Below are the code and all the weights of a small trained network. Each question names an input and a class and asks about switching units off, where a switched-off unit gives its printed mean instead of its output.

import numpy as np


def w(rows, s, z=0):
    codes = np.array(rows[::2]) - 128.0
    scale = np.full(codes.shape[1], s)
    scale[-1] = z or s
    return codes * scale


def f(y):
    return np.maximum(y, 0)


def log_softmax(a):
    a = a - a.max(-1, keepdims=True)
    return a - np.log(np.exp(a).sum(-1, keepdims=True))


def net(x, mask):
    res = np.array(x, float).reshape(1, 6) / 4 @ E
    y = f(res @ A[0][:, :-1].T + A[0][:, -1])
    res = res + np.where(mask, y, B[0][:, -1]) @ B[0][:, :-1]
    return log_softmax(res[-1] @ U[:, :-1].T + U[:, -1])


A, B = {}, {}
E = w([
[121,148,55,232,151,217,75],'x0',
[160,187,136,151,173,94,38],'x1',
[7,118,138,114,216,137,103],'x2',
[168,48,136,134,198,109,95],'x3',
[155,224,50,29,154,77,121],'x4',
[127,181,116,218,155,2,160],'x5',
],0.0088)
A[0] = w([
[115,148,172,154,165,92,69,149],'neuron 1',
[98,95,151,82,112,125,144,103],'neuron 2',
[162,135,134,174,115,105,157,39],'neuron 3',
[138,131,145,165,176,103,95,64],'neuron 4',
[78,125,98,142,247,140,99,150],'neuron 5',
[74,111,132,178,117,102,141,103],'neuron 6',
[170,129,95,89,116,140,54,96],'neuron 7',
[149,147,130,176,129,135,146,95],'neuron 8',
[133,131,144,152,122,162,96,107],'neuron 9',
[130,124,126,159,122,108,154,114],'neuron 10',
[117,153,165,156,159,109,92,138],'neuron 11',
[84,191,105,63,152,129,140,129],'neuron 12',
[71,119,123,186,120,207,113,108],'neuron 13',
[147,130,124,119,120,93,153,124],'neuron 14',
[172,136,97,77,133,145,74,121],'neuron 15',
[155,188,114,122,103,113,122,59],'neuron 16',
[122,82,154,58,133,146,179,148],'neuron 17',
[131,227,89,136,98,102,115,127],'neuron 18',
[97,184,129,90,128,151,126,123],'neuron 19',
[126,230,94,134,104,104,115,187],'neuron 20',
[95,122,133,75,90,157,110,70],'neuron 21',
[179,154,116,67,147,161,57,166],'neuron 22',
[71,116,91,138,216,125,92,131],'neuron 23',
[107,71,148,114,126,161,153,150],'neuron 24',
[150,107,161,136,174,94,109,60],'neuron 25',
[166,145,134,106,148,60,142,1],'neuron 26',
],0.015,0.0039)
B[0] = w([
[178,213,186,102,143,124,151,199],'neuron 1',
[98,146,141,79,73,113,101,178],'neuron 2',
[122,91,89,186,141,102,152,163],'neuron 3',
[139,150,164,99,152,113,170,184],'neuron 4',
[207,156,118,71,230,104,123,253],'neuron 5',
[159,154,155,124,184,158,96,181],'neuron 6',
[160,153,113,134,215,171,122,183],'neuron 7',
[150,96,127,150,183,120,144,162],'neuron 8',
[78,145,140,143,105,160,137,164],'neuron 9',
[143,97,119,143,141,120,134,156],'neuron 10',
[201,176,171,108,144,121,107,182],'neuron 11',
[41,132,87,155,123,12,237,211],'neuron 12',
[162,63,145,166,111,210,55,229],'neuron 13',
[104,112,110,138,118,135,90,162],'neuron 14',
[159,159,127,139,194,147,106,190],'neuron 15',
[142,93,83,145,169,140,121,169],'neuron 16',
[129,138,153,65,86,82,51,208],'neuron 17',
[108,68,59,132,126,131,86,208],'neuron 18',
[59,86,52,138,143,91,157,176],'neuron 19',
[106,52,52,159,127,141,104,216],'neuron 20',
[83,98,123,118,92,86,111,175],'neuron 21',
[183,106,88,136,231,162,143,208],'neuron 22',
[196,181,96,75,230,114,133,234],'neuron 23',
[134,94,122,126,105,132,47,196],'neuron 24',
[78,176,133,142,119,118,181,173],'neuron 25',
[125,113,124,158,114,211,111,180],'neuron 26',
],0.011,0.014)
U = w([
[77,76,72,169,113,102,129,178],'0',
[101,188,140,130,166,130,169,110],'1',
[158,105,134,156,155,205,82,146],'2',
[64,166,147,103,102,203,196,2],'3',
[73,121,202,79,2,100,83,171],'4',
[133,183,230,179,104,107,196,65],'5',
[159,173,139,82,176,62,132,125],'6',
],0.013,0.0045)

Each question gives the input, the list of numbers given to net, and the class t.
The units are the neurons (one row each of A and B). Each row of codes is followed by its name. A weight is (code - 128) times the scale printed after its matrix; where a second scale follows, it is the last column's (A, B and U).
mask holds one flag per neuron, in row order. A switched-off neuron (its flag False) gives its mean, the last column of its row in B, instead of its output. The means were averaged over made-up inputs and are rounded, as every weight is.
A unit's drop is (log p(t) with every unit on - log p(t) with that unit switched off) / (log p(t) with every unit on - log p(t) with every unit switched off).
The circuit of an input: a set's keep is (log p(t) with only the set's units on - log p(t) with every unit switched off) / (log p(t) with every unit on - log p(t) with every unit switched off). Starting from the 12 units with the biggest drops (on a tie, the unit counted first), units are removed one at a time, each time the one whose removal leaves the highest keep (on an exact tie, the one counted first), for as long as the keep stays at least 0.8.
circuit, biggest first: the units of the circuit, biggest drop first
k most important neurons: the k neurons with the biggest drops, biggest first
drop of u: that unit's drop, to one decimal
input [2,3,-6,-1,3,2], class 2: 2 most important neurons => (neuron 12; neuron 19)
input [5,4,5,-2,1,-4], class 6: circuit, biggest first => (neuron 5)
input [-5,4,-1,-4,-6,8], class 5: circuit, biggest first => (neuron 5; neuron 23; neuron 1)
input [8,-2,8,5,3,-6], class 6: 4 most important neurons => (neuron 5; neuron 23; neuron 20; neuron 26)
input [1,-1,-5,8,1,3], class 2: 3 most important neurons => (neuron 12; neuron 5; neuron 23)
input [7,-2,8,8,-1,-1], class 6: 2 most important neurons => (neuron 5; neuron 23)
input [-6,2,-8,5,1,-8], class 2: 3 most important neurons => (neuron 12; neuron 5; neuron 23)
input [2,6,-3,-4,-4,7], class 2: 4 most important neurons => (neuron 12; neuron 11; neuron 1; neuron 6)
input [-1,2,-4,0,7,-7], class 2: 2 most important neurons => (neuron 22; neuron 7)
input [-1,-3,-2,6,3,0], class 2: 4 most important neurons => (neuron 12; neuron 5; neuron 23; neuron 1)
input [0,-1,-6,3,7,-7], class 2: 3 most important neurons => (neuron 5; neuron 23; neuron 22)
input [0,8,-1,-5,-5,6], class 2: 2 most important neurons => (neuron 12; neuron 20)
input [2,5,3,-7,2,8], class 0: 2 most important neurons => (neuron 20; neuron 18)
input [4,4,5,-8,8,3], class 0: circuit, biggest first => (neuron 20)
input [-2,7,1,-8,-2,4], class 0: drop of neuron 20 => 0.1
input [-1,7,-8,-2,-8,5], class 5: drop of neuron 13 => 0.3
input [0,3,-6,2,-5,0], class 5: drop of neuron 18 => 0.2
